Below are the code and all the weights of a small trained network. Each question names an input and a target symbol and asks about switching units off, where a switched-off unit gives its printed mean instead of its output.

import numpy as np


def w(rows, s, z=0):
    codes = np.array(rows[::2]) - 128.0
    scale = np.full(codes.shape[1], s)
    scale[-1] = z or s
    return codes * scale


def f(y):
    return np.maximum(y, 0)


def softmax(a):
    e = np.exp(a - a.max(-1, keepdims=True))
    return e / e.sum(-1, keepdims=True)


def log_softmax(a):
    a = a - a.max(-1, keepdims=True)
    return a - np.log(np.exp(a).sum(-1, keepdims=True))


def net(x, mask):
    ids = ['ΓΠΦΩαβδεζηθλμξστ'.index(c) for c in x.split()]
    T = len(ids)
    res = E[ids] + P[:T]
    r = res
    for j in range(2):
        rows = slice(4 * j, 4 * j + 4)
        q, k, v = (r @ M[0][rows].T for M in (Q, K, V))
        z = softmax(np.where(np.tri(T) > 0, q @ k.T / 4**0.5, -1e9)) @ v
        o = O[0][rows]
        res = res + np.where(mask[j], z, o[:, -1]) @ o[:, :-1]
    y = f(res @ A[0][:, :-1].T + A[0][:, -1])
    res = res + np.where(mask[2:26], y, B[0][:, -1]) @ B[0][:, :-1]
    return log_softmax(res[-1] @ U[:, :-1].T + U[:, -1])


Q, K, V, O, A, B = {}, {}, {}, {}, {}, {}
E = w([
[177,161,175],'Γ',
[231,238,114],'Π',
[18,140,159],'Φ',
[113,232,101],'Ω',
[80,47,250],'α',
[57,81,206],'β',
[36,114,186],'δ',
[40,175,137],'ε',
[249,146,184],'ζ',
[54,207,117],'η',
[81,228,108],'θ',
[152,200,121],'λ',
[220,228,113],'μ',
[135,50,255],'ξ',
[58,102,192],'σ',
[214,85,235],'τ',
],0.0067)
P = w([
[108,82,74],'0',
[176,186,236],'1',
[177,193,116],'2',
[169,146,178],'3',
[141,194,150],'4',
[151,155,195],'5',
[127,194,170],'6',
[125,144,214],'7',
[68,187,181],'8',
[78,150,255],'9',
],0.0095)
Q[0] = w([
[117,197,248],'H0',
[148,90,121],'H0',
[111,176,134],'H0',
[103,170,95],'H0',
[134,140,179],'H1',
[133,150,90],'H1',
[109,133,115],'H1',
[157,128,194],'H1',
],0.014)
K[0] = w([
[69,38,15],'H0',
[121,212,123],'H0',
[96,2,140],'H0',
[130,49,207],'H0',
[44,114,120],'H1',
[169,175,231],'H1',
[162,121,145],'H1',
[27,149,115],'H1',
],0.0085)
V[0] = w([
[118,247,31],'H0',
[190,191,81],'H0',
[52,137,119],'H0',
[43,210,65],'H0',
[152,161,50],'H1',
[184,144,101],'H1',
[83,147,138],'H1',
[217,137,128],'H1',
],0.013)
O[0] = w([
[43,235,60,6],'H0',
[60,185,147,6],'H0',
[162,118,49,185],'H0',
[113,187,11,117],'H0',
[35,157,182,5],'H1',
[87,107,203,69],'H1',
[131,138,94,183],'H1',
[139,108,194,97],'H1',
],0.011,0.0029)
A[0] = w([
[155,75,50,163],'N0',
[143,162,101,115],'N1',
[138,189,24,143],'N2',
[184,108,80,100],'N3',
[127,74,227,109],'N4',
[109,151,118,116],'N5',
[196,120,94,122],'N6',
[93,156,174,129],'N7',
[147,129,198,163],'N8',
[142,55,110,199],'N9',
[175,135,138,181],'N10',
[126,174,156,186],'N11',
[72,120,98,140],'N12',
[138,174,151,160],'N13',
[142,99,130,203],'N14',
[147,92,69,171],'N15',
[135,62,65,154],'N16',
[135,59,254,95],'N17',
[155,97,232,107],'N18',
[17,163,115,3],'N19',
[141,148,113,118],'N20',
[122,151,150,109],'N21',
[138,174,138,116],'N22',
[136,174,151,171],'N23',
],0.0074,0.0052)
B[0] = w([
[206,151,156,198],'N0',
[128,131,109,148],'N1',
[125,131,66,193],'N2',
[177,103,145,187],'N3',
[98,117,65,224],'N4',
[112,147,123,142],'N5',
[130,112,128,205],'N6',
[88,100,142,155],'N7',
[73,92,114,211],'N8',
[132,141,165,222],'N9',
[115,111,152,212],'N10',
[79,110,145,172],'N11',
[117,170,127,144],'N12',
[106,108,140,163],'N13',
[117,137,161,202],'N14',
[179,160,165,184],'N15',
[179,150,191,181],'N16',
[90,101,66,255],'N17',
[99,99,84,238],'N18',
[33,182,255,151],'N19',
[130,126,115,139],'N20',
[126,120,123,138],'N21',
[120,119,125,147],'N22',
[95,117,136,168],'N23',
],0.0074,0.0082)
U = w([
[76,149,255,144],'Γ',
[117,183,87,143],'Π',
[88,172,116,126],'Φ',
[178,44,161,5],'Ω',
[89,163,156,145],'α',
[62,44,122,70],'β',
[179,130,27,161],'δ',
[76,149,242,159],'ε',
[140,159,32,97],'ζ',
[117,42,100,161],'η',
[202,136,227,113],'θ',
[202,100,241,81],'λ',
[218,163,203,178],'μ',
[66,96,157,83],'ξ',
[218,155,88,200],'σ',
[101,112,184,191],'τ',
],0.0056,0.0025)

Each question gives the input, a string of symbols that net reads in full, and the target symbol t.
The units are the heads (4 rows each of Q, K, V and O) and the neurons (one row each of A and B). Each row of codes is followed by its name. A weight is (code - 128) times the scale printed after its matrix; where a second scale follows, it is the last column's (O, A, B and U).
mask holds one flag per unit, heads first, then neurons. A switched-off unit (its flag False) gives its mean, the last column of its rows in O or B, instead of its output. The means were averaged over made-up inputs and are rounded, as every weight is.
A unit's drop is (log p(t) with every unit on - log p(t) with that unit switched off) / (log p(t) with every unit on - log p(t) with every unit switched off).
The circuit of an input: a set's keep is (log p(t) with only the set's units on - log p(t) with every unit switched off) / (log p(t) with every unit on - log p(t) with every unit switched off). Starting from the 12 units with the biggest drops (on a tie, the unit counted first), units are removed one at a time, each time the one whose removal leaves the highest keep (on an exact tie, the one counted first), for as long as the keep stays at least 0.8.
circuit, biggest first: the units of the circuit, biggest drop first
top k neurons: the k neurons with the biggest drops, biggest first
heads that matter: for each layer, one digit per head in row order, 1 if its drop is at least 0.15 and else 0, layers parted by /
drop of u: that unit's drop, to one decimal
input ξ Π τ α, target η: heads that matter : 10
input μ μ Φ, target Γ: heads that matter : 11
input Π λ λ Π β, target ε: heads that matter : 11
input ξ τ Ω, target η: top neuron : N17
input Φ δ ε, target σ: heads that matter : 10
input μ ζ Π, target ε: heads that matter : 11
input Π η θ μ ε, target Γ: heads that matter : 11
input μ Γ μ η, target Γ: circuit, biggest first : H0, H1, N19
input τ η ζ α τ, target β: heads that matter : 10
input τ η Γ Φ τ θ τ Π Π Π, target β: heads that matter : 10
input τ τ τ λ Π σ μ μ, target β: heads that matter : 11
input τ Π ε, target β: heads that matter : 11
input Π ζ ε, target Γ: drop of H1 : 0.5
input ξ α τ, target η: drop of N4 : 0.3
input Φ β δ, target σ: drop of H1 : 0.2
